Below are the code and all the weights of a small trained network. Each question names an input and a class and asks about switching units off, where a switched-off unit gives its printed mean instead of its output.

import numpy as np


def w(rows, s, z=0):
    codes = np.array(rows[::2]) - 128.0
    scale = np.full(codes.shape[1], s)
    scale[-1] = z or s
    return codes * scale


def norm(h):
    return h / np.sqrt((h * h).mean(-1, keepdims=True) + 1e-5)


def f(y):
    return np.maximum(y, 0)


def log_softmax(a):
    a = a - a.max(-1, keepdims=True)
    return a - np.log(np.exp(a).sum(-1, keepdims=True))


def net(x, mask):
    res = np.array(x, float).reshape(1, 3) / 4 @ E
    u = 0
    for l in range(2):
        y = f(norm(res) @ A[l][:, :-1].T + A[l][:, -1])
        res = res + np.where(mask[u : u + 3], y, B[l][:, -1]) @ B[l][:, :-1]
        u += 3
    return log_softmax(norm(res)[-1] @ U[:, :-1].T + U[:, -1])


A, B = {}, {}
E = w([
[144,149,129,85,98,106,86,178,48,126],'x0',
[146,169,140,190,254,73,146,128,186,85],'x1',
[165,91,173,149,106,138,84,88,155,141],'x2',
],0.0095)
A[0] = w([
[79,101,139,135,80,246,122,107,167,222,150],'L0N0',
[138,43,119,132,120,155,127,119,160,139,252],'L0N1',
[104,133,105,77,135,138,120,158,63,198,82],'L0N2',
],0.011,0.0018)
B[0] = w([
[255,164,39,196,108,197,223,125,132,142,252],'L0N0',
[136,208,166,124,110,109,97,121,237,213,194],'L0N1',
[20,174,142,56,143,60,91,55,104,151,195],'L0N2',
],0.0091,0.012)
A[1] = w([
[83,62,105,202,228,128,241,122,173,115,3],'L1N0',
[205,92,45,170,4,253,85,56,65,207,230],'L1N1',
[116,154,31,135,194,163,225,128,129,133,101],'L1N2',
],0.0053,0.0016)
B[1] = w([
[121,80,152,177,104,78,112,151,76,66,179],'L1N0',
[140,128,135,156,146,232,195,128,160,145,254],'L1N1',
[186,71,144,192,2,88,147,150,81,88,200],'L1N2',
],0.015,0.009)
U = w([
[108,174,96,81,114,155,142,102,61,170,111],'0',
[12,166,94,3,146,51,82,106,70,118,155],'1',
[125,37,82,49,162,166,129,137,138,85,2],'2',
[209,161,102,130,73,229,217,93,197,193,171],'3',
[181,43,144,209,104,42,155,147,97,43,149],'4',
[92,34,43,96,164,187,86,181,131,110,16],'5',
[154,160,152,161,250,72,80,121,211,153,143],'6',
],0.011,0.0069)

Each question gives the input, the list of numbers given to net, and the class t.
The units are the neurons (one row each of A and B). Each row of codes is followed by its name. A weight is (code - 128) times the scale printed after its matrix; where a second scale follows, it is the last column's (A, B and U).
mask holds one flag per neuron, layer by layer. A switched-off neuron (its flag False) gives its mean, the last column of its row in B, instead of its output. The means were averaged over made-up inputs and are rounded, as every weight is.
A unit's drop is (log p(t) with every unit on - log p(t) with that unit switched off) / (log p(t) with every unit on - log p(t) with every unit switched off).
The circuit of an input: a set's keep is (log p(t) with only the set's units on - log p(t) with every unit switched off) / (log p(t) with every unit on - log p(t) with every unit switched off). Starting from all 6 units, units are removed one at a time, each time the one whose removal leaves the highest keep (on an exact tie, the one counted first), for as long as the keep stays at least 0.8.
units of the circuit, in order: the units of the circuit, biggest drop first
unit that matters most: the unit with the biggest drop
top k neurons: the k neurons with the biggest drops, biggest first
k most important neurons of layer l: the k neurons of layer l with the biggest drops, biggest first
drop when u is switched off: that unit's drop, to one decimal
input [0,5,1], class 4: unit that matters most -> L0N1
input [-6,7,5], class 6: top 2 neurons -> L0N0, L1N2
input [-3,2,4], class 6: top 4 neurons -> L0N0, L1N1, L1N2, L0N1
input [8,6,-2], class 1: top 2 neurons -> L0N0, L1N1
input [2,-2,-1], class 1: units of the circuit, in order -> L0N2, L0N0
input [3,2,-8], class 1: 2 most important neurons of layer 0 -> L0N0, L0N2
input [8,6,0], class 6: top 4 neurons -> L0N0, L1N2, L0N2, L1N0
input [7,7,4], class 6: top 4 neurons -> L0N0, L1N2, L1N0, L0N2
input [-8,3,2], class 4: units of the circuit, in order -> L1N0, L1N1
input [5,7,-3], class 4: top 2 neurons -> L0N1, L0N2
input [6,-4,-2], class 1: top 2 neurons -> L0N2, L0N0
input [6,6,7], class 6: top 3 neurons -> L0N0, L1N2, L1N0
input [-5,5,3], class 4: top 3 neurons -> L1N0, L0N2, L1N1
input [8,-6,1], class 0: unit that matters most -> L0N2
input [6,8,6], class 6: top 3 neurons -> L0N0, L1N2, L1N0
input [-3,4,5], class 6: top 3 neurons -> L0N0, L1N2, L1N1
input [1,3,7], class 6: top 2 neurons -> L0N0, L1N1
input [6,8,-4], class 4: top 2 neurons -> L0N1, L0N2
input [-1,-1,-4], class 1: drop when L0N0 is switched off -> 0.6
input [-5,7,5], class 6: units of the circuit, in order -> L0N0
input [2,5,8], class 6: drop when L1N1 is switched off -> 0.2
input [-5,7,1], class 4: drop when L1N0 is switched off -> 0.1
input [2,3,8], class 6: drop when L0N0 is switched off -> 1.0
